Here is a tiny trained network, its code and every weight. The questions are about switching its units off for an input and a class, where a switched-off unit gives its printed mean instead of its output.

import numpy as np


def w(rows, s, z=0):
    codes = np.array(rows[::2]) - 128.0
    scale = np.full(codes.shape[1], s)
    scale[-1] = z or s
    return codes * scale


def f(y):
    return y / 2 * (1 + np.tanh(0.7978845608 * (y + 0.044715 * y**3)))


def log_softmax(a):
    a = a - a.max(-1, keepdims=True)
    return a - np.log(np.exp(a).sum(-1, keepdims=True))


def net(x, mask):
    res = np.array(x, float).reshape(1, 6) / 4 @ E
    y = f(res @ A[0][:, :-1].T + A[0][:, -1])
    res = res + np.where(mask, y, B[0][:, -1]) @ B[0][:, :-1]
    return log_softmax(res[-1] @ U[:, :-1].T + U[:, -1])


A, B = {}, {}
E = w([
[140,224,189,129,55,104,161,113],'x0',
[107,224,31,201,255,132,155,7],'x1',
[51,83,119,87,176,20,122,200],'x2',
[131,132,122,195,119,37,158,168],'x3',
[61,151,168,119,104,155,196,105],'x4',
[159,147,183,117,144,75,192,137],'x5',
],0.0085)
A[0] = w([
[112,183,88,179,94,68,130,202,139],'N1',
[138,220,120,73,81,174,114,164,252],'N2',
[62,130,195,113,85,127,174,160,254],'N3',
[133,227,158,240,124,58,181,99,254],'N4',
[219,35,87,174,33,49,66,125,231],'N5',
[255,106,182,167,165,50,195,198,254],'N6',
[226,109,156,96,199,214,93,108,195],'N7',
[174,80,87,195,125,28,140,141,210],'N8',
[109,53,194,131,62,84,106,159,219],'N9',
[105,106,74,94,176,160,97,84,231],'N10',
[203,107,77,185,56,62,89,127,130],'N11',
[172,187,93,204,107,89,98,155,57],'N12',
[89,139,157,96,106,208,118,205,247],'N13',
[49,117,166,191,133,112,226,134,166],'N14',
[203,197,83,167,128,66,152,114,91],'N15',
[115,150,161,181,124,174,206,143,101],'N16',
],0.0073,0.0032)
B[0] = w([
[176,166,141,104,166,208,144,80,178],'N1',
[133,146,182,134,164,144,126,107,198],'N2',
[81,154,131,109,153,114,135,138,210],'N3',
[124,93,225,83,128,161,172,46,254],'N4',
[61,122,207,82,215,185,94,116,228],'N5',
[114,220,136,149,186,105,178,62,231],'N6',
[116,206,173,117,255,147,164,118,205],'N7',
[117,188,132,110,198,189,113,101,201],'N8',
[69,152,126,116,160,145,148,137,234],'N9',
[39,163,161,160,169,46,125,106,206],'N10',
[68,111,129,106,102,235,61,106,179],'N11',
[140,56,191,102,78,177,76,134,162],'N12',
[53,137,125,80,154,163,148,137,199],'N13',
[183,165,92,130,174,53,226,115,174],'N14',
[132,136,144,40,123,209,112,120,187],'N15',
[178,186,96,153,167,86,138,94,158],'N16',
],0.0073,0.0089)
U = w([
[155,112,96,145,70,144,58,187,2],'0',
[170,173,147,173,170,82,178,1,253],'1',
[106,113,125,80,113,59,152,127,45],'2',
[62,133,68,169,176,75,99,149,120],'3',
[84,82,160,90,103,194,77,124,230],'4',
[149,152,153,135,161,143,47,103,62],'5',
[180,58,80,190,97,89,108,151,1],'6',
],0.0092,0.0032)

Each question gives the input, the list of numbers given to net, and the class t.
The units are the neurons (one row each of A and B). Each row of codes is followed by its name. A weight is (code - 128) times the scale printed after its matrix; where a second scale follows, it is the last column's (A, B and U).
mask holds one flag per neuron, in row order. A switched-off neuron (its flag False) gives its mean, the last column of its row in B, instead of its output. The means were averaged over made-up inputs and are rounded, as every weight is.
A unit's drop is (log p(t) with every unit on - log p(t) with that unit switched off) / (log p(t) with every unit on - log p(t) with every unit switched off).
The circuit of an input: a set's keep is (log p(t) with only the set's units on - log p(t) with every unit switched off) / (log p(t) with every unit on - log p(t) with every unit switched off). Starting from the 12 units with the biggest drops (on a tie, the unit counted first), units are removed one at a time, each time the one whose removal leaves the highest keep (on an exact tie, the one counted first), for as long as the keep stays at least 0.8.
circuit, biggest first: the units of the circuit, biggest drop first
unit that matters most: the unit with the biggest drop
k most important neurons: the k neurons with the biggest drops, biggest first
drop when u is switched off: that unit's drop, to one decimal
input [-7,8,3,-6,3,-6], class 3: circuit, biggest first	[N4, N10]
input [8,-7,7,-7,6,-1], class 2: circuit, biggest first	[N5, N11]
input [5,7,1,6,-4,-7], class 4: circuit, biggest first	[N12, N15, N6]
input [-7,2,3,6,-5,-2], class 5: 2 most important neurons	[N8, N5]
input [7,-3,5,-5,8,-3], class 2: 3 most important neurons	[N14, N5, N11]
input [3,-5,-4,8,-3,2], class 4: unit that matters most	N11
input [-4,3,5,-3,-5,-2], class 3: 2 most important neurons	[N4, N10]
input [-3,7,2,5,-4,-5], class 5: circuit, biggest first	[N6, N12, N15]
input [5,-6,3,4,3,1], class 1: 3 most important neurons	[N6, N14, N1]
input [2,8,3,-3,0,-7], class 3: 2 most important neurons	[N6, N1]
input [-7,3,-1,-8,5,-6], class 3: circuit, biggest first	[N10, N4]
input [-8,4,0,-2,5,-1], class 3: 2 most important neurons	[N4, N6]
input [3,5,3,0,-8,-3], class 5: drop when N6 is switched off	0.1
input [-8,-3,4,-7,-1,5], class 3: drop when N4 is switched off	0.3
input [1,1,-2,-4,7,-7], class 3: drop when N9 is switched off	-0.1
input [-8,6,-5,7,-5,0], class 5: drop when N11 is switched off	0.2
